Each row has a hidden stage along a path, written after it and counted from one end. A new block has a new path.
-348  170  161  -101  -129  7  -505  -60  186  -185  -192  -124  -158  126  109  27  -95  29  -136  -20  121  -283  -105  -181  -87  259  -146  -159  -338  -225  417  -54  60  -74  271  196  -86  -179  86  233  -138  107
7
-291  -102  -6  -229  38  106  -273  -159  246  -210  -365  -76  -15  59  306  -160  -14  191  -120  -197  70  110  -14  129  -288  104  -52  37  -180  -299  192  117  -24  55  245  167  244  -245  -32  219  -351  -160
9
-64  -439  -235  -141  177  241  197  17  69  20  -164  63  285  13  148  -190  333  261  -102  -33  24  394  -57  279  -453  -234  247  51  78  -301  13  240  -230  -197  116  342  529  -203  56  100  -342  -231
26
47  -343  -418  76  147  295  344  175  73  60  -187  118  207  -7  92  -229  276  166  -174  195  -1  269  114  274  -409  -229  276  9  -70  -93  -5  255  -211  -210  -41  324  412  -451  -21  -175  -128  -333
27
155  374  -24  49  144  222  13  -9  293  -21  377  -96  151  -55  215  206  -152  70  288  121  -146  75  -119  132  227  -62  32  -134  82  -13  -260  -69  -146  -60  -153  -93  -145  336  -53  -79  -88  -2
36
-35  -262  -341  17  175  292  230  89  160  -93  -274  197  168  49  145  -266  201  96  -112  148  51  283  58  277  -318  -196  230  -7  -108  -64  -78  243  -155  -186  -73  239  344  -455  -74  -240  -119  -307
19
78  148  -54  164  -85  98  -141  50  391  -246  91  73  163  -106  -192  376  -105  -60  192  179  87  63  115  87  82  -202  162  -310  92  -46  -97  -181  -21  -168  -151  -96  14  238  113  71  -67  146
18
-120  -20  23  6  -87  43  -183  144  -34  34  71  -82  43  22  -157  141  176  96  -107  141  110  -155  -169  -175  -263  -8  78  -196  -114  -288  417  -3  -186  -302  227  407  50  -14  252  240  -105  217
27
-142  186  344  -83  -87  -179  -241  -63  51  -25  54  31  71  135  -23  -71  -104  68  95  -63  -41  -251  -130  -73  127  148  31  50  -109  -19  31  -1  157  -62  123  49  76  -22  30  60  106  212
12
-37  277  114  -111  -127  -399  -461  -319  209  -72  49  248  90  -197  -149  -146  -419  65  54  -126  -85  -174  496  290  -71  -75  98  -174  169  118  207  -152  78  187  101  -27  216  -206  -68  50  191  -54
5
26  -358  -410  53  163  303  328  163  92  20  -193  155  225  20  90  -230  290  138  -141  195  30  309  74  279  -400  -263  293  -9  -51  -97  -41  246  -216  -235  -50  319  415  -440  -19  -190  -140  -307
25
53  157  385  -15  -130  -204  36  127  -187  179  144  -102  122  29  -199  -56  -62  141  123  -9  -139  -263  -111  -103  -13  152  112  219  -41  -56  17  40  -16  -19  91  154  158  113  92  220  162  259
36
87  308  -88  -40  240  255  -33  -37  305  -181  375  73  195  32  200  202  -83  -43  394  190  -32  242  -247  130  177  -246  90  -209  205  16  -390  -91  -255  -217  -61  -20  -191  294  -12  -186  -128  208
19
-55  17  257  -67  -50  -121  -74  71  -96  56  172  96  205  124  -224  -4  107  48  148  90  14  -101  -241  -91  -58  -64  185  -10  61  -98  24  -3  -70  -281  141  262  162  56  167  115  84  353
21
-34  390  16  -155  29  -288  -397  -360  118  -43  -11  313  28  -146  -26  -358  -422  -4  19  70  -170  -172  438  264  -154  -32  25  -154  84  219  146  -51  -84  108  136  164  42  -439  -136  -150  290  -128
5
58  49  -256  26  123  -2  164  396  -69  23  587  -79  41  -105  174  106  30  184  73  -255  130  39  -104  163  -46  -325  262  -8  161  -6  109  2  -311  121  123  -118  70  117  -7  -246  -173  262
27
106  35  -92  177  -158  -20  -114  109  299  -172  127  112  197  -177  -338  356  -70  -8  134  122  125  48  228  135  -52  -293  260  -314  169  -65  55  -187  -47  -139  -114  -43  170  177  152  120  -33  158
21
62  -5  310  -91  21  -163  162  178  -332  75  150  28  216  46  -315  -52  101  4  165  135  -102  -56  -221  -137  -134  -73  224  208  164  7  -200  46  -251  -208  245  270  127  174  228  218  104  522
25
-203  166  343  -135  -74  -161  -285  -86  63  -30  25  29  63  194  33  -127  -124  1  91  -20  -59  -231  -121  -72  134  162  18  37  -101  26  -7  -57  154  -60  177  62  71  -98  13  102  79  195
4
-4  -281  -229  10  118  253  260  49  142  70  -251  -7  179  -44  222  -254  187  281  -203  -46  -68  206  122  311  -297  -38  174  110  -140  -187  40  287  -62  -11  -86  167  477  -299  -82  -20  -201  -492
35
-199  -28  240  -226  451  26  131  105  -363  -332  35  154  51  -156  -53  -134  255  -223  -291  -136  -34  -41  -266  -128  85  -52  151  26  125  156  -201  177  -391  -70  313  -141  -160  451  316  76  -82  366
21
-8  113  -338  101  96  164  59  35  178  -110  -301  196  -43  -7  142  -333  -115  4  -140  256  -27  -19  268  210  -238  -25  75  -41  -283  145  26  183  -101  -44  -80  196  55  -675  -188  -412  139  -315
13
40  -7  319  -126  73  -156  187  189  -370  -11  84  54  186  33  -311  -93  89  -50  154  113  -87  -24  -227  -139  -155  -82  223  246  173  44  -259  66  -314  -166  271  237  92  183  230  209  92  567
23
112  125  -257  23  141  61  157  315  15  56  614  -93  90  -72  219  140  -12  192  186  -150  61  96  -134  182  -9  -316  223  -25  185  -15  -6  -16  -309  59  77  -71  28  144  -36  -251  -169  229
28
-100  -58  -332  41  122  251  76  38  219  -121  -344  170  18  89  250  -367  -27  -44  -160  234  -20  95  211  230  -204  -29  107  -34  -253  126  -61  155  -71  -67  -49  172  154  -680  -187  -308  1  -376
0
64  16  -412  105  132  190  147  121  70  -59  -173  271  54  -42  -25  -269  26  -27  -97  378  19  91  207  201  -380  -207  193  -133  -126  99  50  157  -303  -208  -57  365  90  -601  -74  -377  134  -195
20
187  196  -97  -38  1  -287  -134  -170  -69  181  227  257  194  -320  -293  -172  -183  158  -3  118  -169  -89  431  271  -362  -241  208  -173  271  51  276  4  -277  -35  108  340  224  -207  44  -26  255  -56
29
182  78  -44  24  -135  -344  -166  -89  17  124  258  202  238  -345  -410  35  -159  183  29  -19  -66  -73  464  276  -301  -296  281  -205  332  -30  316  -94  -154  5  68  179  356  -20  115  131  156  32
28
-339  101  120  -108  -116  40  -450  0  140  -176  -158  -112  -123  134  78  27  -43  -15  -114  22  141  -212  -140  -183  -145  187  -90  -177  -284  -233  404  -69  -37  -123  287  256  -56  -184  108  264  -173  149
0
-41  215  23  133  -180  -22  -324  -47  472  -263  -25  21  51  -70  -73  269  -291  -80  101  63  44  -99  291  103  182  -24  65  -267  -25  52  -23  -246  190  36  -89  -242  20  65  15  113  -36  25
5
185  108  -32  26  -129  -345  -163  -101  1  149  250  195  228  -344  -394  0  -170  187  12  -1  -97  -101  469  266  -293  -263  260  -190  306  -17  315  -71  -146  11  69  191  337  -45  102  118  183  4
29
69  164  -176  51  72  -30  138  364  -26  62  552  -187  -31  -151  263  80  -93  259  28  -374  57  -82  -30  179  46  -151  176  69  38  -14  168  31  -193  296  45  -239  59  137  -92  -219  -145  111
34
-103  214  453  -190  112  -183  -8  -6  -215  -202  -132  3  5  26  -52  -197  -156  -110  57  -55  -166  -180  -126  -140  92  195  10  316  -21  180  -338  81  -95  93  279  -59  -91  154  90  162  100  416
10
8  439  1  -62  190  180  -168  -140  394  -212  274  -4  80  58  364  126  -261  -18  347  62  -95  93  -153  129  312  -48  -45  -121  53  84  -384  -92  -57  -28  -47  -181  -243  198  -127  -204  -101  103
11
10  142  371  -5  -137  -183  -16  100  -122  168  134  -81  120  37  -174  -51  -39  150  84  -34  -107  -272  -107  -80  17  159  110  152  -74  -85  85  31  39  -29  51  132  183  94  78  204  142  181
37
-120  -425  -218  -180  179  235  125  1  106  -78  -216  91  247  23  161  -185  307  234  -81  -82  91  419  -85  281  -458  -244  234  28  69  -321  32  223  -242  -172  128  312  507  -200  44  96  -374  -191
22
182  153  -354  91  97  8  97  48  -81  121  24  229  75  -197  -158  -260  -75  41  -103  392  -123  -40  348  196  -444  -207  182  -141  15  130  174  114  -391  -157  43  456  66  -512  -18  -269  251  -144
28
164  6  -136  236  -166  26  -32  169  266  -87  179  29  214  -196  -343  412  -19  22  100  186  81  37  239  105  -69  -284  267  -306  166  -86  60  -184  -70  -176  -109  -6  167  216  193  163  -57  140
26
3  212  -287  80  85  92  -21  -27  160  -104  -252  217  -57  -41  105  -331  -192  -15  -110  267  -58  -75  305  195  -222  -6  43  -72  -246  181  48  141  -114  -21  -51  207  -8  -648  -180  -394  199  -270
12
-159  -216  -270  -47  139  273  79  -15  260  -120  -358  131  100  129  335  -356  71  49  -148  74  -3  213  111  279  -197  -41  130  23  -199  -2  -95  185  -7  -60  -21  133  320  -569  -173  -187  -156  -413
0
189  317  -105  -4  15  -230  -120  -172  -51  183  128  209  90  -320  -193  -260  -264  153  -60  140  -220  -178  466  259  -331  -95  114  -133  107  96  298  57  -253  47  41  324  132  -318  -44  -105  319  -197
34
-91  205  478  -181  37  -242  -32  1  -210  -126  -81  -6  30  71  -80  -201  -170  -51  115  -69  -158  -203  -128  -131  75  189  30  337  -20  146  -293  64  -40  86  270  -16  -16  96  68  164  134  433
10
-196  -217  -163  -134  140  206  6  -130  299  -136  -398  84  110  118  396  -353  40  160  -129  -92  -22  223  102  317  -181  13  76  105  -172  -83  -103  210  77  35  33  66  390  -464  -173  -88  -227  -427
7
62  -308  -416  97  146  296  350  183  68  74  -174  103  195  -18  95  -226  261  162  -182  213  -19  236  124  260  -380  -210  264  12  -90  -74  -7  256  -201  -199  -53  310  378  -446  -25  -189  -103  -341
28
-120  178  460  -187  -14  -221  -88  3  -159  -88  -67  -9  49  159  -60  -205  -176  -89  163  14  -140  -184  -137  -136  72  183  39  288  -18  145  -286  -16  -18  31  282  47  8  2  50  194  123  423
4
-237  -266  -147  -197  169  226  -24  -156  285  -142  -379  88  140  141  411  -359  81  134  -113  -94  -13  284  46  313  -206  -14  91  79  -116  -115  -104  184  28  -4  78  108  408  -429  -147  -19  -287  -399
3
-296  169  165  -86  -113  -11  -453  -51  151  -173  -141  -87  -120  82  47  47  -54  67  -120  -40  123  -270  -132  -169  -96  212  -107  -158  -301  -248  420  -12  33  -103  231  201  -63  -111  109  197  -107  132
12
52  249  59  -92  -66  -376  -351  -276  111  -42  123  323  148  -267  -261  -125  -309  109  75  -90  -56  -107  419  295  -185  -196  168  -197  242  55  241  -69  -75  78  65  95  236  -135  -9  -19  224  1
16

Each row has a hidden stage along a path, written after it and counted from one end. A new block has a new path.
183  -207  -165  -197  -210  249  -112  -28  151  -18  441  -267  115  212  -28  107  -5  -200  83  30  -340  81  -228  232  -3  -92  144  51  64  -223  -123  29  153  180  197  -183  -138  -259  -265  -28  -160  -543
15
-34  -20  41  -190  -218  280  361  -147  262  -85  -1  28  44  -167  -170  -234  -236  -69  0  166  -149  56  -207  -108  153  -258  3  -258  263  -85  -79  69  -20  -85  -94  190  -80  -203  43  -37  -11  -307
19
-94  -130  251  -205  -83  216  167  -11  32  3  -106  -76  -115  48  -304  47  -284  219  210  94  -49  -25  -14  -92  120  -287  1  -37  55  61  -85  -67  -27  16  -11  -29  47  -172  184  -1  84  -371
26
-78  618  -203  -167  -261  -237  -510  298  284  -166  -276  -186  -200  336  300  -180  431  572  29  117  436  80  -457  -107  461  -643  -233  -102  119  -744  -354  -243  -615  -122  290  508  -310  479  231  -405  168  -340
4
222  -100  300  -286  -223  374  -148  139  -248  -12  -37  -470  -48  153  31  379  -212  331  -70  20  -295  77  -124  -59  -4  -399  133  172  -68  107  -87  -142  -88  94  172  136  23  -304  -197  50  171  -114
24
188  42  -162  -29  -379  5  -156  194  -2  56  126  -412  101  163  410  62  168  -8  -392  -53  13  182  -297  237  -17  -390  237  182  -8  -198  -88  100  -244  158  305  272  -114  -14  -231  28  127  31
10
133  -227  293  -331  -120  364  -127  169  -165  -27  -69  -346  34  183  173  286  -43  254  34  -51  -288  33  -7  -92  -94  -296  340  83  -38  54  -242  -230  -220  -41  259  -65  5  -239  -78  142  135  -327
26
-12  23  58  8  58  349  284  -314  88  -312  -283  112  191  -273  14  -112  -203  -367  -353  80  -421  -115  78  -179  -38  180  153  -124  204  229  210  286  17  34  -308  176  164  -586  -356  173  -174  302
27
75  223  229  -46  -109  190  -2  -16  -192  -137  -220  -347  -134  -55  -144  187  -263  327  -155  103  -125  -82  -211  -122  199  -349  -202  5  -47  84  33  -8  -114  124  -56  299  125  -260  -100  -98  118  214
27
-38  31  197  138  61  212  398  -241  -11  -127  -284  -79  114  -435  -52  -46  -305  -211  -356  92  -195  -237  34  -234  -27  44  60  -145  6  316  167  265  -71  35  -236  200  233  -387  -17  200  -13  494
27
224  -13  247  69  -253  27  3  19  -329  82  105  -668  -113  50  -299  259  -384  149  -228  7  93  -103  -297  192  46  -281  -15  319  -166  180  37  182  35  490  137  103  210  -114  -43  -15  318  167
13
127  74  43  -227  -52  129  -535  96  22  -86  45  -414  -119  345  13  353  48  355  119  89  -166  -9  -112  -174  130  -262  -84  160  -98  -265  -156  -201  -56  100  252  44  -138  -95  -118  -117  10  -365
18
-254  114  -109  110  26  -136  99  -333  253  -152  -165  294  20  -4  -289  -357  -97  -308  -88  35  130  -119  71  28  89  236  -1  22  288  -60  187  356  15  186  -240  9  164  -138  -12  -39  -24  -93
2
-272  446  100  -6  -82  -225  54  -42  50  -173  -370  106  -136  -16  -141  -441  91  273  78  -36  421  -203  -276  -16  309  -195  -120  -232  267  -303  -227  -47  -558  -64  -20  145  177  277  398  -278  284  -200
2
70  -328  252  -31  58  199  -26  -235  -13  1  -27  -284  3  55  -340  281  -452  -157  -152  106  -188  -103  254  -216  -153  143  179  349  -69  339  210  277  319  356  -45  -63  143  -416  -146  259  65  2
18
135  -8  179  -232  -191  224  -194  166  82  12  -146  -499  -188  177  -83  353  -259  463  -34  266  -6  100  -123  -316  186  -603  -117  172  -157  -47  -72  -91  21  101  177  377  -233  -98  43  -2  113  -151
25
-335  270  -231  26  80  -75  29  -318  158  -296  -191  687  160  5  61  -509  307  -386  29  -197  -161  -121  79  228  48  431  117  -214  495  -212  120  169  -284  -97  -316  -193  294  -261  -222  -122  -178  -183
12
-46  -131  150  -93  -13  155  193  81  -17  -45  90  -253  11  -23  -17  16  6  127  203  -39  -106  -157  -184  40  77  -249  118  -237  -60  -83  -365  -209  -253  -51  206  -248  54  -68  233  -3  7  -400
31
-76  194  101  204  119  -185  -85  -35  -164  23  36  -284  -47  -130  -84  55  55  85  84  -99  106  -425  -165  60  82  57  -118  -94  -189  -89  -123  -27  -308  103  101  -226  300  88  322  -87  92  98
14
-324  -20  -338  307  -41  -393  61  -134  152  321  299  292  83  -63  75  -169  186  -301  -27  -169  93  -20  131  344  -77  138  -24  21  12  -139  236  255  -61  17  -45  -244  181  -12  110  28  -89  26
11
52  -173  131  47  -85  187  85  -116  -351  126  207  -176  79  -77  -25  289  -203  -78  -171  -162  -460  -11  61  224  -177  18  95  127  -74  297  212  100  70  144  -55  -174  324  -524  -337  129  14  211
27
-84  -487  178  291  -60  91  612  -319  -164  468  348  -70  109  -459  -384  198  -638  -427  -221  -29  -264  -83  275  160  -295  146  66  152  -186  635  508  471  418  239  -257  -215  407  -524  35  374  17  459
24
103  -524  5  38  202  279  -90  -244  -56  69  417  -157  318  -30  90  357  -58  -588  -64  -150  -667  -192  340  79  -425  543  440  175  -153  261  153  184  261  182  49  -579  227  -599  -346  388  -278  -48
19
26  -206  50  -147  -257  248  335  -55  265  -30  64  -197  -132  93  -468  4  -467  34  58  288  3  160  -171  -6  230  -456  -98  67  83  43  35  181  335  278  -55  187  -169  -266  -12  -23  -40  -396
33
-339  472  -87  -131  -30  -148  -238  47  298  -151  -449  236  -251  157  81  -148  201  590  117  162  169  90  -44  -381  403  -506  -400  -210  172  -438  -101  -233  -362  -316  -33  417  -190  98  157  -285  19  -253
29
253  -277  56  -23  -75  244  -171  -31  -93  124  371  -563  83  38  3  481  -213  -98  -151  42  -413  -37  -20  -6  -149  -57  105  233  -259  124  75  90  231  254  182  -97  12  -379  -257  176  -65  28
19
12  357  -142  134  -214  -95  -91  -104  155  -198  -262  -142  -76  84  -121  -127  -162  -91  -433  168  233  47  -194  48  245  -181  -121  241  135  -71  281  430  -9  403  -172  539  16  -96  -217  -110  60  343
6
-283  76  11  32  110  -41  194  -292  415  -95  -224  224  -68  -154  -370  -267  -212  -95  103  220  145  -187  91  -336  189  43  -167  -161  164  -81  74  193  41  -14  -221  83  11  -62  309  -21  -61  -187
17
22  -118  376  -196  -299  124  294  11  -112  -61  -89  -325  -202  183  -649  -135  -487  207  161  62  330  -40  -310  208  209  -372  96  154  166  93  -188  93  -25  412  57  -9  160  16  258  -117  384  -513
12
23  238  -61  -108  -241  17  -191  199  193  2  -292  -164  -170  131  213  150  25  428  -166  216  124  182  -114  -269  250  -637  -194  106  -32  -198  56  -26  -145  -39  71  574  -249  -30  -36  -65  53  60
35
-421  289  -81  -132  216  -66  -175  -38  341  -174  -286  430  -145  97  -50  -189  271  297  494  73  18  -164  83  -242  319  -86  -266  -357  148  -415  -169  -275  -330  -350  -93  -116  -35  43  343  -229  -206  -512
27
-334  6  -333  -65  39  -37  -49  -117  531  30  25  402  -3  81  63  -128  166  -29  184  143  -141  135  179  -167  140  -130  -168  -180  137  -329  68  -4  45  -251  -77  9  -236  -159  28  -39  -325  -418
28
-233  -107  -89  259  316  -47  -62  -376  36  -66  -99  308  92  -36  -69  136  -66  -395  -178  -66  -343  -156  521  -67  -176  500  45  206  -8  286  488  353  248  187  -326  -226  322  -601  -358  230  -277  327
33
-124  -37  185  15  -44  107  347  -148  53  84  45  -72  -68  -257  -377  -47  -352  35  136  105  -30  -166  -94  -70  135  -154  -156  -185  -2  92  20  67  6  18  -127  -32  157  -138  308  -19  39  -77
21
-5  -285  114  -109  -16  45  -82  64  25  156  214  -279  67  86  69  132  59  21  167  -82  -58  -137  12  -17  -129  -65  278  15  -112  -98  -276  -130  -173  -13  328  -337  24  19  244  132  93  -453
16
124  12  297  -279  -202  224  -197  41  -74  -61  -87  -454  -250  270  -390  281  -387  473  87  188  -18  64  -174  -181  216  -464  -148  219  -7  -11  -64  -87  79  240  96  224  -51  -153  -32  -126  224  -329
19
-160  75  -294  256  -58  -65  216  -345  79  -102  92  401  278  -152  69  -366  74  -738  -338  -190  -198  -49  56  456  -117  468  235  9  312  64  380  514  -33  206  -337  -113  359  -387  -375  71  -184  290
6
-568  218  -412  267  125  -445  121  -218  444  52  -54  734  65  -90  50  -558  367  -343  157  -108  260  -135  170  187  115  266  -73  -258  255  -343  140  216  -275  -177  -231  -214  154  124  316  -94  -210  -164
10
279  -33  -281  -114  -291  44  -566  166  -3  35  447  -524  77  449  299  319  243  -23  -151  -67  -227  174  -273  336  -29  -213  153  324  -90  -348  -94  3  -9  292  399  -19  -179  -112  -438  -65  -52  -294
3
-201  -233  79  218  265  -83  41  -137  -15  143  85  -105  16  -102  -100  223  -92  -97  52  -48  -123  -271  293  -92  -125  160  29  42  -264  183  84  76  45  79  21  -362  228  -226  180  208  -99  72
29
-233  635  -6  280  -118  -343  160  -144  -2  -98  -338  26  -138  -274  -163  -398  -50  140  -239  29  446  -238  -341  25  349  -183  -357  -190  148  -166  87  216  -434  76  -211  409  273  202  299  -282  250  431
3
-154  -20  -226  175  45  81  217  -281  140  27  184  218  160  -257  30  -39  -33  -371  -137  -7  -424  -47  88  87  -38  160  -90  -171  50  46  281  230  128  -43  -237  -88  137  -471  -244  73  -321  185
28
-106  -17  -76  147  -230  -201  26  -179  -44  184  150  -2  -30  88  -236  -54  -205  -147  -223  -74  105  102  19  293  -30  -17  -10  306  115  71  317  365  115  326  -88  41  209  -160  -151  -5  168  72
3
-6  4  280  238  -159  6  505  -279  -327  152  98  -223  9  -432  -398  -49  -503  -133  -270  -69  -37  -219  -171  160  -37  4  -80  -19  5  376  224  317  21  252  -197  13  478  -269  66  47  274  440
16
-20  119  -162  36  68  -49  -447  -59  -103  52  363  -117  12  137  91  269  239  47  178  -140  -370  -141  -49  167  16  119  -167  -3  -108  -259  19  -136  -68  14  104  -325  137  -204  -183  -144  -174  -156
17
-232  439  -398  192  194  -61  -239  -274  192  -272  -307  596  158  -114  463  -110  407  -287  -300  -59  -422  -59  262  -115  31  338  -137  -122  212  -137  442  206  -149  -193  -399  184  149  -504  -544  -12  -421  496
34
-139  -100  -99  132  -118  -3  313  -95  -16  272  427  -21  15  -208  -151  45  -132  -57  115  -47  -231  -11  -119  277  40  -174  -205  -185  -83  -1  88  39  73  -24  -42  -216  144  -235  77  -41  -121  -67
28
66  -270  3  176  -156  120  429  -234  -2  -38  91  -121  240  -150  -137  -163  -302  -669  -429  -57  -70  -69  -20  349  -183  223  433  198  115  332  232  567  133  456  -132  -59  275  -375  -225  266  15  232
9
-104  285  -201  158  -44  -26  0  -361  2  -137  -79  306  169  -189  142  -190  73  -340  -402  -100  -322  -41  31  66  -43  283  -42  -46  282  -6  369  319  -68  10  -310  157  259  -436  -476  -18  -100  400
15
